Below is a small trained network, with its code and all its weights. Each question gives an input and a class and asks what happens when units are switched off, that is, made to give their printed mean instead of their output.

import numpy as np


def w(rows, s, z=0):
    codes = np.array(rows[::2]) - 128.0
    scale = np.full(codes.shape[1], s)
    scale[-1] = z or s
    return codes * scale


def f(y):
    return y / 2 * (1 + np.tanh(0.7978845608 * (y + 0.044715 * y**3)))


def log_softmax(a):
    a = a - a.max(-1, keepdims=True)
    return a - np.log(np.exp(a).sum(-1, keepdims=True))


def net(x, mask):
    res = np.array(x, float).reshape(1, 8) / 4 @ E
    y = f(res @ A[0][:, :-1].T + A[0][:, -1])
    res = res + np.where(mask, y, B[0][:, -1]) @ B[0][:, :-1]
    return log_softmax(res[-1] @ U[:, :-1].T + U[:, -1])


A, B = {}, {}
E = w([
[136,136,108,134,114,132,121,137],'x0',
[120,105,136,124,137,112,110,123],'x1',
[118,116,143,122,145,110,114,120],'x2',
[132,126,141,127,108,148,125,116],'x3',
[135,146,111,129,131,126,138,139],'x4',
[103,163,135,211,102,62,136,68],'x5',
[254,142,185,127,97,98,132,166],'x6',
[103,127,186,238,173,160,91,178],'x7',
],0.0083)
A[0] = w([
[133,95,104,20,64,62,148,52,97],'neuron 1',
[110,169,153,192,120,96,228,53,104],'neuron 2',
[127,86,209,240,191,172,61,204,101],'neuron 3',
[47,181,98,92,193,176,116,62,89],'neuron 4',
[216,127,216,127,97,137,94,136,115],'neuron 5',
[140,105,76,212,113,35,152,70,84],'neuron 6',
[114,201,136,192,44,63,101,46,80],'neuron 7',
[231,149,192,138,88,50,134,148,129],'neuron 8',
[167,81,102,48,184,254,130,175,110],'neuron 9',
[121,114,133,151,76,164,154,122,254],'neuron 10',
[140,82,108,41,209,167,90,219,172],'neuron 11',
[30,123,69,143,135,184,121,66,110],'neuron 12',
[120,109,172,221,114,201,83,144,135],'neuron 13',
[138,63,113,45,29,59,156,77,113],'neuron 14',
[161,94,170,76,165,163,51,139,185],'neuron 15',
],0.0059,0.0082)
B[0] = w([
[67,161,149,65,147,148,254,243,190],'neuron 1',
[173,129,169,213,91,130,199,100,157],'neuron 2',
[36,157,157,21,103,163,172,234,206],'neuron 3',
[124,23,101,128,137,151,136,138,156],'neuron 4',
[89,86,126,94,161,178,104,165,166],'neuron 5',
[187,95,215,159,60,88,157,177,151],'neuron 6',
[114,30,166,181,66,138,211,130,165],'neuron 7',
[177,51,123,105,249,189,89,142,195],'neuron 8',
[87,64,241,254,21,56,181,107,191],'neuron 9',
[119,184,84,71,228,46,53,17,255],'neuron 10',
[195,178,194,207,86,49,136,80,220],'neuron 11',
[248,46,116,117,209,245,152,78,180],'neuron 12',
[56,177,128,97,137,63,165,216,179],'neuron 13',
[51,131,71,64,73,174,126,189,189],'neuron 14',
[162,159,144,133,107,123,132,20,196],'neuron 15',
],0.0061,0.0069)
U = w([
[109,161,139,126,145,102,109,94,254],'0',
[23,178,135,67,87,150,189,234,21],'1',
[139,53,190,245,16,64,171,108,31],'2',
[121,160,110,126,152,93,74,103,216],'3',
[200,2,115,119,220,250,107,138,43],'4',
[108,202,120,118,138,86,62,90,156],'5',
],0.0081,0.0061)

Each question gives the input, the list of numbers given to net, and the class t.
The units are the neurons (one row each of A and B). Each row of codes is followed by its name. A weight is (code - 128) times the scale printed after its matrix; where a second scale follows, it is the last column's (A, B and U).
mask holds one flag per neuron, in row order. A switched-off neuron (its flag False) gives its mean, the last column of its row in B, instead of its output. The means were averaged over made-up inputs and are rounded, as every weight is.
A unit's drop is (log p(t) with every unit on - log p(t) with that unit switched off) / (log p(t) with every unit on - log p(t) with every unit switched off).
The circuit of an input: a set's keep is (log p(t) with only the set's units on - log p(t) with every unit switched off) / (log p(t) with every unit on - log p(t) with every unit switched off). Starting from the 12 units with the biggest drops (on a tie, the unit counted first), units are removed one at a time, each time the one whose removal leaves the highest keep (on an exact tie, the one counted first), for as long as the keep stays at least 0.8.
units of the circuit, in order: the units of the circuit, biggest drop first
unit that matters most: the unit with the biggest drop
top k neurons: the k neurons with the biggest drops, biggest first
drop of u: that unit's drop, to one decimal
input [7,-2,6,3,4,7,-1,-5], class 2: top 2 neurons => (neuron 7; neuron 6)
input [-2,-5,5,8,7,-8,-2,6], class 2: units of the circuit, in order => (neuron 9)
input [3,4,-2,6,-1,-1,6,8], class 1: top 2 neurons => (neuron 3; neuron 13)
input [0,-3,-5,-2,-2,-3,-6,-3], class 4: top 2 neurons => (neuron 12; neuron 4)
input [-8,-6,-5,-2,-1,8,0,-8], class 1: top 4 neurons => (neuron 1; neuron 14; neuron 11; neuron 9)
input [1,-2,-4,0,-4,-2,-7,-6], class 4: top 2 neurons => (neuron 12; neuron 4)
input [3,-5,-7,1,7,6,-5,-8], class 1: top 3 neurons => (neuron 1; neuron 14; neuron 11)
input [-3,-3,-7,-2,6,-6,1,0], class 2: units of the circuit, in order => (neuron 9; neuron 11)
input [2,-2,-7,-2,4,0,8,3], class 4: top 2 neurons => (neuron 8; neuron 5)
input [-2,-6,-1,1,0,5,-3,7], class 1: top 3 neurons => (neuron 3; neuron 13; neuron 11)
input [5,-1,-2,-3,-3,-7,6,-6], class 2: top 2 neurons => (neuron 9; neuron 11)
input [1,-2,0,7,-3,5,-6,-7], class 1: top 2 neurons => (neuron 1; neuron 14)
input [3,4,-3,6,-2,5,7,-3], class 4: units of the circuit, in order => (neuron 8; neuron 11)
input [-5,6,8,-8,0,5,1,8], class 1: unit that matters most => neuron 3
input [3,-5,6,3,6,1,-6,-4], class 4: units of the circuit, in order => (neuron 12; neuron 4)
input [-5,-6,-2,2,8,0,-8,7], class 4: drop of neuron 3 => -0.2
input [6,2,-1,7,7,-1,3,-7], class 1: drop of neuron 1 => 0.9
input [-5,0,4,2,5,-7,6,3], class 2: drop of neuron 11 => 0.5
